The rows lie along a hidden order. The number after each row says roughly how far along it the row is, from 0 to 30. A new part has a new order.
(in the rows, 100 means zero)
[104 101 58 87 107 76 110 108 114 102 118 100 84 86 93 116 98 100 85 92 120 96 92 96 95 103 103 79] => 14
[95 85 29 79 116 74 118 107 116 93 106 95 92 87 104 126 102 112 53 77 118 106 89 94 85 102 101 73] => 16
[97 100 62 86 109 95 106 104 124 112 113 105 112 97 103 104 101 92 92 82 93 92 75 107 110 107 111 94] => 9
[98 110 102 103 95 101 111 114 98 127 112 96 98 83 92 112 98 58 101 135 88 105 84 94 107 100 98 106] => 23
[82 95 27 85 122 93 115 110 118 90 135 99 103 111 76 125 94 78 118 55 103 97 65 92 96 106 99 62] => 6
[89 102 86 95 103 113 117 109 113 123 110 95 117 88 122 129 103 67 96 121 81 106 96 98 116 95 108 111] => 21
[83 66 23 78 121 47 115 118 123 100 139 97 88 115 107 104 99 121 31 71 106 111 81 107 86 112 108 73] => 16
[64 120 62 88 103 135 101 104 109 97 84 95 124 92 84 141 100 71 163 94 133 99 88 68 94 106 74 87] => 18
[134 66 82 102 117 59 116 108 102 96 139 84 61 96 92 83 84 86 33 113 86 119 91 98 76 94 99 69] => 19
[93 107 54 88 121 101 112 101 127 83 126 106 101 109 94 106 106 115 80 48 92 90 78 103 106 102 109 80] => 2
[89 112 99 98 91 123 99 107 102 127 93 102 109 84 91 110 99 64 141 124 101 92 81 93 112 101 98 115] => 21
[79 113 75 84 101 105 124 109 108 88 117 94 102 81 104 149 98 91 121 108 143 103 105 66 87 104 83 78] => 19
[98 98 72 85 105 81 134 107 109 90 127 93 90 73 128 136 96 82 78 114 134 111 125 74 86 96 95 78] => 23
[79 111 71 82 98 128 106 100 114 119 95 108 147 94 104 118 98 50 164 90 99 85 80 87 117 103 100 106] => 14
[91 106 65 78 97 97 122 109 106 96 105 96 96 70 113 140 97 91 97 114 153 102 118 74 85 101 87 81] => 23
[83 113 48 73 99 125 100 96 122 108 73 106 132 82 106 130 100 62 163 85 135 89 97 79 100 107 89 96] => 16
[106 122 109 106 86 108 115 105 97 111 123 101 95 100 86 119 96 54 124 133 88 95 93 88 108 102 94 108] => 17
[85 115 91 100 94 131 106 106 107 128 112 104 122 89 86 116 95 38 166 112 82 88 72 90 122 104 99 111] => 18
[96 94 56 72 109 88 97 101 128 118 97 110 122 108 118 98 97 83 84 71 106 87 91 100 110 107 109 92] => 10
[92 99 70 92 90 108 118 110 103 131 103 97 102 66 112 127 97 40 127 142 102 101 89 83 107 100 97 111] => 29
[83 115 104 99 90 132 103 105 104 117 90 99 111 69 100 121 100 58 140 123 102 94 93 86 114 98 97 118] => 23
[86 92 48 82 111 74 103 111 112 101 98 94 83 84 98 122 102 121 69 93 137 107 102 94 85 103 96 79] => 19
[107 117 76 102 111 89 99 107 114 104 137 108 72 108 56 90 98 91 112 88 88 86 54 106 107 111 100 81] => 5
[72 127 75 95 108 135 83 100 110 101 83 108 128 116 78 106 101 87 165 75 117 89 93 86 106 108 84 92] => 10
[99 82 8 77 123 95 108 108 111 89 131 97 98 115 66 113 93 92 96 52 97 93 60 92 85 99 91 48] => 3
[75 97 66 82 99 115 93 102 110 126 99 108 142 104 113 109 94 58 136 86 93 88 78 102 114 108 106 108] => 17
[73 100 86 89 108 95 113 106 116 98 86 89 117 96 146 135 111 112 70 108 113 116 138 92 108 92 106 102] => 22
[78 76 45 82 111 81 116 108 111 92 108 91 82 88 118 113 98 112 29 96 125 110 117 92 79 98 98 70] => 21
[92 78 67 92 106 89 90 117 114 127 129 107 98 119 80 82 94 84 78 78 65 92 43 118 113 116 110 90] => 6
[83 98 59 81 116 103 93 107 122 114 108 106 119 121 100 93 95 91 88 66 105 94 83 98 106 107 103 85] => 10
[112 105 89 91 94 80 127 107 105 96 120 96 83 69 119 132 100 79 77 127 119 110 126 84 90 99 96 88] => 21
[106 90 104 108 98 58 87 110 102 134 118 103 98 114 84 73 90 67 98 103 57 99 75 117 115 107 112 105] => 13
[101 142 91 108 111 99 110 102 121 87 150 109 88 111 68 113 106 97 146 87 80 80 67 89 117 110 98 88] => 0
[166 92 58 85 99 71 109 101 96 109 132 106 67 71 52 94 80 55 125 94 115 85 64 93 82 100 94 63] => 8
[94 105 54 75 83 129 110 100 95 118 71 97 126 54 110 143 93 40 163 131 150 96 116 69 91 91 84 99] => 30
[134 84 82 105 97 55 107 113 97 135 129 101 82 76 84 78 92 86 44 123 73 101 76 120 101 103 115 97] => 19
[104 76 20 79 121 75 120 106 116 88 120 97 95 103 102 114 102 108 50 73 110 103 90 95 83 96 100 58] => 11
[85 101 56 82 110 100 109 103 121 109 103 103 115 96 108 117 97 79 114 82 118 95 93 89 102 103 101 85] => 15
[115 138 44 59 101 144 128 78 134 84 83 114 149 56 123 160 110 62 142 78 131 71 107 81 113 100 99 102] => 5
[102 128 121 106 85 111 93 106 97 136 111 111 96 98 73 95 95 46 171 125 88 88 85 97 128 104 103 112] => 16
[85 115 92 91 98 106 87 108 114 127 114 112 122 115 88 112 102 62 157 93 82 79 62 102 130 112 109 108] => 3
[95 119 73 78 94 134 102 93 117 116 88 112 138 81 91 117 103 68 173 86 114 74 73 92 119 101 97 105] => 9
[127 126 98 106 99 87 113 103 106 114 157 109 89 101 61 94 91 61 138 100 80 79 65 93 111 105 95 82] => 4
[107 63 78 106 95 52 127 117 97 121 138 85 84 73 118 108 82 47 43 144 70 120 88 99 88 102 104 94] => 30
[132 79 44 84 110 61 97 101 109 95 122 103 79 118 62 83 93 105 57 60 94 94 68 104 86 102 97 57] => 0
[116 90 40 86 112 91 97 96 110 85 109 104 87 114 79 98 100 115 80 57 107 91 91 101 90 93 98 61] => 0
[85 78 19 69 117 84 113 112 128 106 94 97 118 93 140 125 102 104 33 83 108 112 92 105 92 109 97 86] => 21
[89 117 98 99 96 115 106 106 111 121 105 105 122 94 99 114 101 51 141 109 74 92 83 96 126 103 105 120] => 16
[115 102 129 122 93 64 99 114 89 123 143 100 80 101 61 68 89 80 100 130 66 97 81 110 110 100 107 100] => 15
[139 78 81 104 106 44 115 113 96 113 160 94 71 95 82 81 86 79 42 116 67 109 85 109 97 95 110 75] => 14
[88 111 100 97 99 89 113 108 100 82 107 92 83 84 110 133 105 122 90 113 145 108 135 75 87 94 84 85] => 20
[104 137 73 90 112 106 104 94 120 82 128 109 96 106 65 108 107 112 142 79 104 70 72 93 109 105 99 82] => 0
[112 95 49 86 112 82 112 102 109 88 122 99 84 96 96 112 98 98 74 87 115 98 103 92 88 94 99 65] => 10
[92 87 81 104 108 83 103 119 108 133 141 98 111 112 96 91 89 49 89 109 54 105 57 105 116 107 109 97] => 16
[101 101 93 100 97 94 117 114 102 130 113 95 101 79 103 116 96 54 89 139 87 109 83 95 110 99 102 105] => 25
[109 90 101 109 85 64 117 115 93 120 121 90 86 77 100 115 92 72 71 142 83 115 102 100 97 101 102 100] => 25
[89 100 57 94 115 87 112 107 114 89 131 98 93 112 93 113 97 102 98 71 106 99 89 93 99 101 98 70] => 9
[86 100 62 82 113 102 93 102 122 107 103 109 116 120 105 91 102 105 78 64 102 92 94 103 109 108 107 88] => 6
[79 107 87 87 92 106 115 108 99 104 90 93 110 75 127 138 101 90 102 124 140 110 135 76 96 92 89 97] => 27
[99 85 57 93 123 80 112 113 122 104 151 105 86 111 83 89 98 98 62 70 79 96 53 109 105 112 108 72] => 7
[120 105 83 102 103 70 96 110 102 105 115 102 64 93 81 90 99 113 62 109 107 99 95 105 93 102 99 79] => 13
[92 79 24 77 118 75 99 109 115 95 110 101 80 112 74 102 104 124 72 54 109 98 77 106 87 104 103 63] => 6
[125 107 125 114 88 70 104 109 92 124 131 103 87 89 70 77 91 79 95 122 70 94 85 109 105 100 107 104] => 15
[99 100 53 83 115 96 114 103 129 100 122 105 110 95 104 109 99 88 88 68 102 87 73 101 107 107 110 83] => 8
[80 109 84 89 89 121 104 105 100 113 98 98 112 84 96 135 95 63 156 111 122 94 104 74 102 98 89 100] => 19
[90 95 57 83 111 79 114 108 113 88 97 90 97 88 115 132 105 120 52 93 128 109 118 90 87 98 100 80] => 17
[116 99 118 114 96 67 109 115 87 102 137 90 64 96 72 97 91 90 100 131 104 109 95 89 90 97 90 80] => 18
[105 109 92 98 92 97 105 109 106 138 117 106 105 86 95 101 93 36 126 129 78 95 79 98 123 105 105 116] => 21
[107 111 72 90 97 100 91 99 116 122 102 110 97 89 84 104 103 76 108 96 80 81 67 112 111 107 110 103] => 9
[87 105 82 89 84 114 106 107 95 116 93 96 111 73 106 138 94 57 143 133 125 101 112 76 101 96 91 103] => 23
[110 60 39 78 112 33 118 115 117 113 134 96 74 94 98 90 91 104 31 88 106 109 92 107 83 106 110 73] => 21
[76 119 72 81 101 129 110 97 120 109 93 105 136 91 110 128 99 56 160 84 117 90 94 79 111 104 92 102] => 17
[87 88 52 82 111 72 109 112 116 110 110 96 102 89 116 122 91 96 79 94 121 106 97 96 96 100 104 80] => 19
[101 74 113 110 101 45 82 117 95 131 154 107 73 144 45 52 87 97 89 79 46 94 35 124 114 117 115 82] => 0
[119 127 84 101 103 97 128 103 116 102 156 109 89 91 80 110 94 48 123 102 81 84 71 86 112 107 95 82] => 7
[95 127 98 97 90 130 110 99 106 107 101 104 114 81 99 127 99 59 143 115 104 83 96 86 110 100 94 109] => 15
[83 113 73 89 97 98 101 101 108 89 85 100 98 91 99 125 105 127 109 95 142 95 122 86 91 101 91 87] => 14
[113 118 85 102 110 87 103 101 116 97 126 107 77 103 77 92 103 99 59 87 85 87 74 108 105 106 103 86] => 5
[83 79 0 80 103 95 109 115 108 135 108 93 118 81 127 128 91 58 107 118 112 102 85 91 101 96 103 91] => 26
[127 102 101 112 110 58 107 108 104 96 131 97 64 110 82 80 99 120 45 103 79 107 101 110 99 98 104 76] => 10
[71 91 58 87 99 101 108 112 107 128 114 98 126 89 125 114 94 61 113 116 107 98 84 94 101 105 101 105] => 30
[94 109 79 78 90 103 101 100 108 102 56 97 98 62 122 130 107 123 73 117 160 102 140 85 87 96 88 98] => 25
[79 122 65 84 104 120 119 100 116 97 116 104 125 94 96 140 96 53 176 84 121 86 86 69 109 105 89 91] => 12
[96 132 117 102 92 107 105 101 104 85 105 102 78 87 91 129 104 105 129 110 126 93 128 81 100 103 88 94] => 13
[90 123 73 92 99 133 112 101 113 119 113 107 135 88 85 131 102 39 176 98 80 82 55 91 128 103 101 110] => 9
[97 82 11 75 122 82 118 107 125 89 118 97 100 93 91 122 103 103 66 61 115 103 75 97 87 101 100 66] => 9
[117 101 144 110 81 73 125 108 87 123 134 98 86 72 97 101 90 62 101 157 96 106 93 90 103 98 101 107] => 28
[146 87 90 96 90 47 96 105 89 117 100 99 61 81 79 66 94 109 43 120 105 102 106 115 86 100 103 79] => 17
[126 92 116 101 91 72 115 104 92 101 116 93 73 71 97 105 95 94 91 133 105 107 107 91 86 95 96 89] => 20
[97 108 61 85 118 100 103 100 123 87 117 107 99 116 94 96 108 124 63 51 96 90 85 109 106 107 111 84] => 2
